Below is a small trained network, with its code and all its weights. Each question gives an input and a class and asks what happens when units are switched off, that is, made to give their printed mean instead of their output.

import numpy as np


def w(rows, s, z=0):
    codes = np.array(rows[::2]) - 128.0
    scale = np.full(codes.shape[1], s)
    scale[-1] = z or s
    return codes * scale


def norm(h):
    return h / np.sqrt((h * h).mean(-1, keepdims=True) + 1e-5)


def f(y):
    return y / 2 * (1 + np.tanh(0.7978845608 * (y + 0.044715 * y**3)))


def log_softmax(a):
    a = a - a.max(-1, keepdims=True)
    return a - np.log(np.exp(a).sum(-1, keepdims=True))


def net(x, mask):
    res = np.array(x, float).reshape(1, 5) / 4 @ E
    u = 0
    for l in range(2):
        y = f(norm(res) @ A[l][:, :-1].T + A[l][:, -1])
        res = res + np.where(mask[u : u + 9], y, B[l][:, -1]) @ B[l][:, :-1]
        u += 9
    return log_softmax(norm(res)[-1] @ U[:, :-1].T + U[:, -1])


A, B = {}, {}
E = w([
[24,91,79],'x0',
[160,193,159],'x1',
[78,138,28],'x2',
[10,17,182],'x3',
[24,253,169],'x4',
],0.0063)
A[0] = w([
[148,231,215,32],'L0N0',
[71,140,32,254],'L0N1',
[97,64,169,22],'L0N2',
[176,224,248,60],'L0N3',
[152,235,221,55],'L0N4',
[79,173,35,138],'L0N5',
[228,118,147,97],'L0N6',
[203,153,190,208],'L0N7',
[142,162,186,69],'L0N8',
],0.012,0.0038)
B[0] = w([
[60,150,136,213],'L0N0',
[209,167,204,255],'L0N1',
[87,106,168,152],'L0N2',
[1,168,53,241],'L0N3',
[46,167,126,228],'L0N4',
[175,184,187,212],'L0N5',
[151,106,47,199],'L0N6',
[94,117,55,232],'L0N7',
[98,125,113,147],'L0N8',
],0.012,0.0055)
A[1] = w([
[143,83,183,93],'L1N0',
[172,134,108,24],'L1N1',
[165,107,35,149],'L1N2',
[59,85,75,200],'L1N3',
[124,119,134,106],'L1N4',
[131,166,186,4],'L1N5',
[70,229,134,101],'L1N6',
[111,224,155,38],'L1N7',
[151,61,254,77],'L1N8',
],0.0088,0.0037)
B[1] = w([
[97,132,210,145],'L1N0',
[121,127,98,101],'L1N1',
[238,72,132,192],'L1N2',
[212,70,232,254],'L1N3',
[121,132,121,116],'L1N4',
[178,115,113,122],'L1N5',
[140,205,187,252],'L1N6',
[146,160,166,180],'L1N7',
[135,89,253,222],'L1N8',
],0.0067,0.0033)
U = w([
[174,144,145,202],'0',
[7,215,51,136],'1',
[165,104,138,2],'2',
[188,223,155,117],'3',
[85,6,188,131],'4',
[92,148,204,95],'5',
[186,85,9,192],'6',
],0.02,0.0078)

Each question gives the input, the list of numbers given to net, and the class t.
The units are the neurons (one row each of A and B). Each row of codes is followed by its name. A weight is (code - 128) times the scale printed after its matrix; where a second scale follows, it is the last column's (A, B and U).
mask holds one flag per neuron, layer by layer. A switched-off neuron (its flag False) gives its mean, the last column of its row in B, instead of its output. The means were averaged over made-up inputs and are rounded, as every weight is.
A unit's drop is (log p(t) with every unit on - log p(t) with that unit switched off) / (log p(t) with every unit on - log p(t) with every unit switched off).
The circuit of an input: a set's keep is (log p(t) with only the set's units on - log p(t) with every unit switched off) / (log p(t) with every unit on - log p(t) with every unit switched off). Starting from the 12 units with the biggest drops (on a tie, the unit counted first), units are removed one at a time, each time the one whose removal leaves the highest keep (on an exact tie, the one counted first), for as long as the keep stays at least 0.8.
units of the circuit, in order: the units of the circuit, biggest drop first
most important unit: the unit with the biggest drop
top k neurons: the k neurons with the biggest drops, biggest first
k most important neurons of layer l: the k neurons of layer l with the biggest drops, biggest first
drop when u is switched off: that unit's drop, to one decimal
input [3,1,-1,-1,-2], class 0: 2 most important neurons of layer 0	(L0N7, L0N3)
input [8,4,6,-3,-8], class 0: units of the circuit, in order	(L0N1, L0N3)
input [0,-3,-6,7,7], class 4: most important unit	L0N5
input [8,-2,-5,-1,3], class 0: units of the circuit, in order	(L0N3, L0N4)
input [-6,3,-8,-5,-4], class 1: top 3 neurons	(L0N3, L0N4, L0N0)
input [1,0,-2,7,5], class 4: units of the circuit, in order	(L0N3, L0N5, L0N4)
input [6,-3,8,5,4], class 3: top 2 neurons	(L0N1, L0N5)
input [-3,0,-7,4,-5], class 6: top 2 neurons	(L0N6, L0N7)
input [-1,-7,2,7,7], class 4: 3 most important neurons of layer 0	(L0N3, L0N4, L0N0)
input [-1,0,8,7,0], class 4: top 3 neurons	(L0N3, L1N8, L0N4)
input [0,-8,8,1,-7], class 4: 2 most important neurons of layer 1	(L1N8, L1N0)
input [-4,-5,3,3,7], class 3: drop when L0N3 is switched off	0.1
input [0,5,7,8,-2], class 5: drop when L0N1 is switched off	0.4
input [4,4,-1,2,1], class 5: drop when L0N7 is switched off	-0.1
input [4,6,-1,2,-7], class 6: most important neuron of layer 0	(L0N1)
